[[127 100 133 129 127 136 130 127 131]
 [130 123 131 132 131 124 129 128 130]
 [125 137 144 131 126 132 125 135 128]
 [127 109 115 125 130 123 134 129 131]
 [126 120 124 129 129 125 127 129 130]
 [126 123 134 126 128 127 134 133 127]
 [129 112 126 131 128 123 128 126 128]
 [133 117 127 125 130 130 133 121 128]
 [127 127 118 130 130 126 127 128 130]
 [126 129 134 131 126 133 126 132 128]]
|
[[131 127 100 133 129 127 136 130 127]
 [130 130 123 131 132 131 124 129 128]
 [128 125 137 144 131 126 132 125 135]
 [131 127 109 115 125 130 123 134 129]
 [130 126 120 124 129 129 125 127 129]
 [127 126 123 134 126 128 127 134 133]
 [128 129 112 126 131 128 123 128 126]
 [128 133 117 127 125 130 130 133 121]
 [130 127 127 118 130 130 126 127 128]
 [128 126 129 134 131 126 133 126 132]]

[[120 126 125 131 120 121 132 133 132 134 131]
 [137 133 138 125 137 135 118 116 117 119 138]
 [141 124 133 105 135 138 134 132 131 140 139]
 [123 127 121 140 125 124 132 133 134 127 119]
 [126 126 127 125 125 126 130 130 129 132 134]]
|
[[131 120 126 125 131 120 121 132 133 132 134]
 [138 137 133 138 125 137 135 118 116 117 119]
 [139 141 124 133 105 135 138 134 132 131 140]
 [119 123 127 121 140 125 124 132 133 134 127]
 [134 126 126 127 125 125 126 130 130 129 132]]

[[129 129 129 128 126 116 123 128]
 [128 128 127 128 129 130 129 128]
 [127 127 127 128 130 136 132 128]
 [134 135 134 129 119 106 115 130]
 [136 139 135 130 117 104 113 131]
 [127 127 127 128 130 141 134 128]
 [131 131 131 129 123 112 120 129]
 [133 133 133 129 120 107 116 130]
 [129 129 129 128 126 116 123 128]
 [131 131 131 129 123 112 120 129]
 [135 138 135 130 117 104 113 131]
 [133 134 134 129 119 107 116 130]]
|
[[128 129 129 129 128 126 116 123]
 [128 128 128 127 128 129 130 129]
 [128 127 127 127 128 130 136 132]
 [130 134 135 134 129 119 106 115]
 [131 136 139 135 130 117 104 113]
 [128 127 127 127 128 130 141 134]
 [129 131 131 131 129 123 112 120]
 [130 133 133 133 129 120 107 116]
 [128 129 129 129 128 126 116 123]
 [129 131 131 131 129 123 112 120]
 [131 135 138 135 130 117 104 113]
 [130 133 134 134 129 119 107 116]]

[[135 118 115 151 129]
 [141 124 126 150 126]
 [110 124 116 113 134]
 [130 135 139 120 125]
 [140 134 141 132 123]
 [116 125 119 118 133]
 [132 143 152 109 122]
 [125 119 114 138 132]
 [132 135 140 121 125]
 [135 139 146 120 122]
 [137 128 132 138 125]
 [150 130 139 150 121]]
|
[[129 135 118 115 151]
 [126 141 124 126 150]
 [134 110 124 116 113]
 [125 130 135 139 120]
 [123 140 134 141 132]
 [133 116 125 119 118]
 [122 132 143 152 109]
 [132 125 119 114 138]
 [125 132 135 140 121]
 [122 135 139 146 120]
 [125 137 128 132 138]
 [121 150 130 139 150]]

[[156 147 121 112 128 128 128]
 [142 150 137 124 126 128 136]
 [123 130 148 129 141 137 142]
 [114 123 144 150 130 121 118]
 [124 129 120 122 153 146 127]
 [123 127 116 117 146 147 133]
 [132 135 136 113 126 135 153]
 [144 135 113 111 141 139 127]
 [150 139 122 115 120 123 130]
 [148 140 137 120 132 127 131]]
|
[[128 156 147 121 112 128 128]
 [136 142 150 137 124 126 128]
 [142 123 130 148 129 141 137]
 [118 114 123 144 150 130 121]
 [127 124 129 120 122 153 146]
 [133 123 127 116 117 146 147]
 [153 132 135 136 113 126 135]
 [127 144 135 113 111 141 139]
 [130 150 139 122 115 120 123]
 [131 148 140 137 120 132 127]]

[[122 138 139 143]
 [127 142 100 116]
 [137 125 118 143]]
|
[[143 122 138 139]
 [116 127 142 100]
 [143 137 125 118]]

[[143 122 122]
 [138 125 124]
 [132 129 126]
 [154 117 117]
 [137 127 125]
 [140 126 120]]
|
[[122 143 122]
 [124 138 125]
 [126 132 129]
 [117 154 117]
 [125 137 127]
 [120 140 126]]
---
[[134 130 113 122 112 114]
 [131 133 115 115 105 113]
 [128 123 105 112 113 121]]
|
[[114 113 121]
 [112 105 113]
 [122 115 112]
 [113 115 105]
 [130 133 123]
 [134 131 128]]

[[112 106 136 133 134 131 147 137 135 130 121]
 [122 122 117 122 125 114 115 117 129 138 133]]
|
[[121 133]
 [130 138]
 [135 129]
 [137 117]
 [147 115]
 [131 114]
 [134 125]
 [133 122]
 [136 117]
 [106 122]
 [112 122]]

[[109 130 147 135 119 103 127]
 [113 108 107 107 121 140 123]
 [121 125 123 142 146 127 133]
 [125 127 123 146 148 127 136]
 [138 139 119 136 132 138 142]
 [141 139 120 134 129 138 141]
 [137 136 118 135 131 137 143]]
|
[[127 123 133 136 142 141 143]
 [103 140 127 127 138 138 137]
 [119 121 146 148 132 129 131]
 [135 107 142 146 136 134 135]
 [147 107 123 123 119 120 118]
 [130 108 125 127 139 139 136]
 [109 113 121 125 138 141 137]]

[[124 141 114]
 [130 132 119]
 [124 134 135]
 [124 106 139]
 [134 117 139]
 [123 127 147]
 [133 124 135]
 [139 121 122]]
|
[[114 119 135 139 139 147 135 122]
 [141 132 134 106 117 127 124 121]
 [124 130 124 124 134 123 133 139]]

[[149 128 150 130 129 105 134 124 107 121 122]
 [123 134 145 151 139 126 127 119 121 115 104]]
|
[[122 104]
 [121 115]
 [107 121]
 [124 119]
 [134 127]
 [105 126]
 [129 139]
 [130 151]
 [150 145]
 [128 134]
 [149 123]]

[[122 135 128 127 135]
 [114 134 127 131 132]
 [122 135 128 127 135]
 [106 133 126 133 124]
 [114 134 127 130 132]
 [133 132 132 123 133]
 [137 130 133 124 133]
 [141 126 133 126 132]
 [128 134 130 124 135]
 [121 135 128 127 135]]
|
[[135 132 135 124 132 133 133 132 135 135]
 [127 131 127 133 130 123 124 126 124 127]
 [128 127 128 126 127 132 133 133 130 128]
 [135 134 135 133 134 132 130 126 134 135]
 [122 114 122 106 114 133 137 141 128 121]]

[[122 114 112 104 155 130 128 125 141]
 [136 126 124 101 155 138 126 135 131]
 [110 114 119 140 117 112 122 105 141]]
|
[[141 131 141]
 [125 135 105]
 [128 126 122]
 [130 138 112]
 [155 155 117]
 [104 101 140]
 [112 124 119]
 [114 126 114]
 [122 136 110]]
---
[[132 100]
 [147 113]
 [113 152]
 [119 155]
 [133 126]]
|
[132 113]

[[133 117 122 128 124]
 [136 116 117 131 123]
 [122 141 138 143 147]
 [125 127 139 115 104]
 [139 124 118 146 141]]
|
[133 116 138 115 141]

[[106 132 145 125]
 [121 134 130 139]
 [128 134 131 132]]
|
[106 134 131]

[[107 139]
 [118 138]
 [137 125]
 [121 130]
 [143 119]]
|
[107 138]

[[126 155]
 [101 105]
 [113 124]]
|
[126 105]

[[132 126]
 [126 141]
 [123 143]
 [130 117]
 [154 113]]
|
[132 141]
---
[[135 126 143  99 114]
 [147 126 126 141 114]]
|
[114 141]

[[117 121 125 136]
 [128 131 124 122]
 [137 123 106 126]
 [119 150 139 129]]
|
[136 124 123 119]

[[123 103]
 [136 131]
 [125 108]
 [136 129]]
|
[103 136]

[[106 136]
 [133 121]
 [121 134]
 [126 118]]
|
[136 133]

[[152 113]
 [138 121]]
|
[113 138]

[[134 130 139 155]
 [117 119 106 129]
 [128 127 134 131]
 [122 124 134 134]
 [137 135 136 139]]
|
[155 106 127 122]

[[132 109 134 104]
 [127 129 130 121]
 [115 126 131 126]
 [123 140 120 139]
 [126 123 132 128]]
|
[104 130 126 123]

[[146 135 118 137]
 [108 140 132 131]
 [126 150 137 128]
 [129 114 110 134]]
|
[137 132 150 129]

[[155 135 127 142 151]
 [155 141 128 151 150]
 [157 142 128 146 151]
 [155 139 128 136 150]]
|
[151 151 128 139]
